Below are the code and all the weights of a small trained network. Each question names an input and a class and asks about switching units off, where a switched-off unit gives its printed mean instead of its output.

import numpy as np


def w(rows, s, z=0):
    codes = np.array(rows[::2]) - 128.0
    scale = np.full(codes.shape[1], s)
    scale[-1] = z or s
    return codes * scale


def norm(h):
    return h / np.sqrt((h * h).mean(-1, keepdims=True) + 1e-5)


def f(y):
    return np.maximum(y, 0)


def log_softmax(a):
    a = a - a.max(-1, keepdims=True)
    return a - np.log(np.exp(a).sum(-1, keepdims=True))


def net(x, mask):
    res = np.array(x, float).reshape(1, 8) / 4 @ E
    u = 0
    for l in range(2):
        y = f(norm(res) @ A[l][:, :-1].T + A[l][:, -1])
        res = res + np.where(mask[u : u + 8], y, B[l][:, -1]) @ B[l][:, :-1]
        u += 8
    return log_softmax(norm(res)[-1] @ U[:, :-1].T + U[:, -1])


A, B = {}, {}
E = w([
[135,171,82,147,175,143,105,135],'x0',
[127,136,115,112,124,113,124,109],'x1',
[192,45,3,144,50,141,102,130],'x2',
[153,130,144,138,141,144,133,151],'x3',
[127,104,159,133,109,127,135,137],'x4',
[123,235,91,125,69,114,138,228],'x5',
[85,119,95,136,128,136,140,115],'x6',
[124,174,185,140,79,234,100,67],'x7',
],0.005)
A[0] = w([
[153,68,126,77,75,156,68,117,112],'L0N0',
[150,212,107,119,72,224,143,87,160],'L0N1',
[147,24,194,200,180,96,145,147,160],'L0N2',
[135,176,168,183,75,206,143,66,82],'L0N3',
[129,39,93,75,207,2,145,161,8],'L0N4',
[108,27,191,134,195,147,146,120,83],'L0N5',
[75,94,62,101,201,26,184,136,87],'L0N6',
[126,140,127,161,112,165,105,100,36],'L0N7',
],0.0046,0.0015)
B[0] = w([
[131,171,126,193,155,169,88,139,200],'L0N0',
[135,108,170,65,101,156,130,212,241],'L0N1',
[68,137,80,127,141,92,71,64,240],'L0N2',
[77,90,126,54,122,131,49,152,230],'L0N3',
[168,111,167,84,148,254,124,230,251],'L0N4',
[138,191,54,97,139,99,126,118,240],'L0N5',
[155,106,179,126,117,144,114,141,245],'L0N6',
[180,43,121,67,159,171,146,134,157],'L0N7',
],0.0064,0.0032)
A[1] = w([
[212,112,73,189,73,116,105,78,85],'L1N0',
[163,236,146,162,16,88,205,196,249],'L1N1',
[171,116,72,175,55,172,128,131,10],'L1N2',
[133,77,98,115,168,14,148,233,217],'L1N3',
[132,120,150,87,54,177,73,59,94],'L1N4',
[171,101,68,155,66,130,87,170,57],'L1N5',
[25,225,219,117,202,93,181,117,76],'L1N6',
[214,61,156,115,209,135,119,2,226],'L1N7',
],0.0069,0.0011)
B[1] = w([
[194,113,203,159,160,95,184,88,168],'L1N0',
[29,130,41,193,90,78,106,59,217],'L1N1',
[170,137,193,142,189,44,166,114,178],'L1N2',
[105,161,173,50,99,239,62,154,215],'L1N3',
[155,143,113,83,185,169,138,246,210],'L1N4',
[135,114,195,130,184,103,184,60,199],'L1N5',
[253,40,124,163,151,107,191,107,254],'L1N6',
[28,201,61,177,14,91,108,124,229],'L1N7',
],0.0075,0.0066)
U = w([
[138,116,174,39,145,227,81,199,137],'0',
[240,81,182,187,182,60,249,100,4],'1',
[25,159,73,199,80,84,108,110,207],'2',
],0.011,0.0014)

Each question gives the input, the list of numbers given to net, and the class t.
The units are the neurons (one row each of A and B). Each row of codes is followed by its name. A weight is (code - 128) times the scale printed after its matrix; where a second scale follows, it is the last column's (A, B and U).
mask holds one flag per neuron, layer by layer. A switched-off neuron (its flag False) gives its mean, the last column of its row in B, instead of its output. The means were averaged over made-up inputs and are rounded, as every weight is.
A unit's drop is (log p(t) with every unit on - log p(t) with that unit switched off) / (log p(t) with every unit on - log p(t) with every unit switched off).
top k neurons: the k neurons with the biggest drops, biggest first
top k neurons in layer l: the k neurons of layer l with the biggest drops, biggest first
drop of u: that unit's drop, to one decimal
input [-5,-6,5,6,4,-8,-4,0], class 2: top 3 neurons -> [L1N7; L1N6; L0N2]
input [6,7,5,8,8,8,2,6], class 2: top 2 neurons in layer 0 -> [L0N4; L0N1]
input [6,5,1,-2,-7,8,2,-8], class 0: top 2 neurons -> [L1N3; L1N7]
input [6,7,3,-3,-3,-1,0,-2], class 1: top neuron in layer 0 -> [L0N3]
input [-5,-6,-8,1,-3,2,5,7], class 1: top 2 neurons in layer 0 -> [L0N4; L0N6]
input [-1,6,5,0,7,3,8,5], class 0: top 4 neurons -> [L0N3; L0N1; L1N6; L1N4]
input [-5,1,-3,-7,-5,5,-7,4], class 2: top 2 neurons in layer 1 -> [L1N1; L1N3]
input [-3,7,-2,8,6,-3,-1,-3], class 0: top 4 neurons in layer 0 -> [L0N4; L0N5; L0N0; L0N7]
input [4,-8,-3,-5,-7,-2,2,2], class 1: top 2 neurons in layer 1 -> [L1N6; L1N3]
input [5,8,0,-2,-7,-1,-5,-3], class 0: top 2 neurons -> [L0N4; L1N1]
input [0,0,-5,5,8,4,-6,2], class 1: top 2 neurons -> [L1N6; L1N7]
input [5,-8,-6,8,-7,8,3,7], class 2: top 4 neurons -> [L1N1; L0N4; L1N3; L1N4]
input [-2,-7,7,4,-5,3,-3,-7], class 0: top 3 neurons -> [L1N3; L1N6; L0N4]
input [-4,-5,6,0,5,-7,-8,3], class 2: top 2 neurons -> [L1N7; L1N6]
input [4,-7,-7,6,0,-1,6,-7], class 0: top 2 neurons -> [L1N3; L0N4]
input [-2,4,-7,0,-5,-8,-1,-3], class 2: top 2 neurons -> [L1N7; L0N2]
input [6,8,6,7,4,4,3,-8], class 0: top 2 neurons -> [L1N3; L1N6]
input [-1,5,0,2,-3,6,-3,-8], class 0: top 2 neurons in layer 1 -> [L1N3; L1N7]
input [2,-3,-2,-5,4,8,-7,0], class 2: top neuron in layer 1 -> [L1N1]
input [1,4,6,-7,-8,-7,-5,3], class 2: top 2 neurons in layer 1 -> [L1N7; L1N6]
input [2,-7,-7,0,-1,4,7,2], class 1: top neuron in layer 1 -> [L1N6]
input [-8,6,0,5,0,-8,-6,0], class 2: drop of L1N7 -> 0.5
input [-3,-4,-8,4,1,7,5,7], class 1: drop of L1N6 -> 1.5
